Here is a tiny trained network, its code and every weight. The questions are about switching its units off for an input and a target symbol, where a switched-off unit gives its printed mean instead of its output.

import numpy as np


def w(rows, s, z=0):
    codes = np.array(rows[::2]) - 128.0
    scale = np.full(codes.shape[1], s)
    scale[-1] = z or s
    return codes * scale


def f(y):
    return y / 2 * (1 + np.tanh(0.7978845608 * (y + 0.044715 * y**3)))


def softmax(a):
    e = np.exp(a - a.max(-1, keepdims=True))
    return e / e.sum(-1, keepdims=True)


def log_softmax(a):
    a = a - a.max(-1, keepdims=True)
    return a - np.log(np.exp(a).sum(-1, keepdims=True))


def net(x, mask):
    ids = ['ΘΞΣΦΩαβγδηλπτψ'.index(c) for c in x.split()]
    T = len(ids)
    res = E[ids] + P[:T]
    q, k, v = (res @ M[0].T for M in (Q, K, V))
    z = softmax(np.where(np.tri(T) > 0, q @ k.T / 2**0.5, -1e9)) @ v
    res = res + np.where(mask[0], z, O[0][:, -1]) @ O[0][:, :-1]
    y = f(res @ A[0][:, :-1].T + A[0][:, -1])
    res = res + np.where(mask[1:9], y, B[0][:, -1]) @ B[0][:, :-1]
    return log_softmax(res[-1] @ U[:, :-1].T + U[:, -1])


Q, K, V, O, A, B = {}, {}, {}, {}, {}, {}
E = w([
[232,62,190,109,69],'Θ',
[126,169,110,136,113],'Ξ',
[117,72,183,176,52],'Σ',
[133,115,141,110,142],'Φ',
[91,62,147,69,170],'Ω',
[123,100,15,139,89],'α',
[129,125,49,148,93],'β',
[254,162,104,104,135],'γ',
[120,203,76,161,94],'δ',
[66,159,64,66,150],'η',
[165,204,142,129,65],'λ',
[202,43,137,194,181],'π',
[141,233,169,175,119],'τ',
[168,225,105,146,99],'ψ',
],0.02)
P = w([
[13,171,170,100,107],'0',
[67,178,176,147,156],'1',
[91,198,174,153,134],'2',
[95,177,152,146,104],'3',
[112,176,135,121,84],'4',
[116,143,144,137,63],'5',
[125,130,106,154,51],'6',
[110,122,107,128,26],'7',
[122,49,87,120,40],'8',
[141,88,99,137,12],'9',
[153,89,89,131,4],'10',
[155,71,107,141,13],'11',
[147,83,63,135,30],'12',
[130,91,83,123,48],'13',
],0.0035)
Q[0] = w([
[91,37,219,36,255],'h0',
[132,118,104,195,82],'h0',
],0.0092)
K[0] = w([
[2,191,127,102,210],'h0',
[130,78,237,190,91],'h0',
],0.0067)
V[0] = w([
[154,17,208,235,109],'h0',
[254,155,73,47,192],'h0',
],0.0071)
O[0] = w([
[83,74,199,120,55,254],'h0',
[183,52,1,35,30,195],'h0',
],0.0081,0.00096)
A[0] = w([
[140,35,51,140,159,254],'n0',
[121,2,152,134,53,62],'n1',
[116,176,222,117,172,146],'n2',
[22,136,125,87,106,67],'n3',
[134,58,139,58,109,179],'n4',
[147,120,46,16,128,148],'n5',
[84,200,71,80,59,161],'n6',
[193,140,89,76,102,127],'n7',
],0.0085,0.0035)
B[0] = w([
[108,160,158,223,1,203],'n0',
[165,245,117,109,227,180],'n1',
[129,97,68,15,115,166],'n2',
[167,74,99,101,68,150],'n3',
[199,98,190,154,164,165],'n4',
[66,179,102,92,71,234],'n5',
[192,23,111,219,239,254],'n6',
[130,166,110,54,134,198],'n7',
],0.0067,0.0091)
U = w([
[251,116,185,78,144,73],'Θ',
[74,177,92,88,150,229],'Ξ',
[149,249,187,104,150,48],'Σ',
[142,146,145,95,163,80],'Φ',
[149,95,148,66,141,124],'Ω',
[162,143,122,59,54,161],'α',
[93,144,129,169,60,2],'β',
[205,113,162,74,114,53],'γ',
[142,91,143,136,106,95],'δ',
[110,24,133,2,203,185],'η',
[211,203,134,96,180,33],'λ',
[123,167,131,223,246,31],'π',
[46,175,230,124,74,208],'τ',
[189,30,201,163,89,176],'ψ',
],0.0072,0.006)

Each question gives the input, a string of symbols that net reads in full, and the target symbol t.
The units are the heads (2 rows each of Q, K, V and O) and the neurons (one row each of A and B). Each row of codes is followed by its name. A weight is (code - 128) times the scale printed after its matrix; where a second scale follows, it is the last column's (O, A, B and U).
mask holds one flag per unit, heads first, then neurons. A switched-off unit (its flag False) gives its mean, the last column of its rows in O or B, instead of its output. The means were averaged over made-up inputs and are rounded, as every weight is.
A unit's drop is (log p(t) with every unit on - log p(t) with that unit switched off) / (log p(t) with every unit on - log p(t) with every unit switched off).
The circuit of an input: a set's keep is (log p(t) with only the set's units on - log p(t) with every unit switched off) / (log p(t) with every unit on - log p(t) with every unit switched off). Starting from all 9 units, units are removed one at a time, each time the one whose removal leaves the highest keep (on an exact tie, the one counted first), for as long as the keep stays at least 0.8.
units of the circuit, in order: the units of the circuit, biggest drop first
top k neurons: the k neurons with the biggest drops, biggest first
drop of u: that unit's drop, to one decimal
input Ω Ω π ψ δ, target ψ: units of the circuit, in order => [h0 n6]
input γ δ Σ Σ Ω δ γ, target α: units of the circuit, in order => [h0 n5 n6]
input τ Ω Φ γ δ δ δ δ γ δ β, target α: top 2 neurons => [n5 n0]
input δ Ω λ ψ γ τ ψ, target α: top 2 neurons => [n5 n7]
input δ ψ δ Ω λ δ γ α, target α: top 2 neurons => [n5 n0]
input τ Φ λ Φ ψ Ω δ δ, target π: units of the circuit, in order => [n6 h0 n2]
input Ω Ω δ α δ β Ω Φ δ Θ, target Θ: units of the circuit, in order => [n1 n4]
input δ τ Ξ δ γ, target α: units of the circuit, in order => [h0 n5]
input α δ Ω Ω τ γ λ, target α: top 2 neurons => [n5 n7]
input α δ δ δ ψ Σ Ω Σ λ, target τ: top neuron => [n6]
input δ Ξ γ Σ π τ Ω Θ, target Θ: top 4 neurons => [n1 n4 n5 n0]
input δ η α δ δ δ Ω, target Ξ: top 2 neurons => [n6 n5]
input δ ψ δ π Σ δ Σ δ α, target τ: drop of n6 => 0.3
input τ β δ Σ Ω τ Ξ, target τ: drop of n6 => 0.4
input δ Ξ δ δ Ω δ π δ Σ δ λ δ δ, target τ: drop of h0 => 1.6
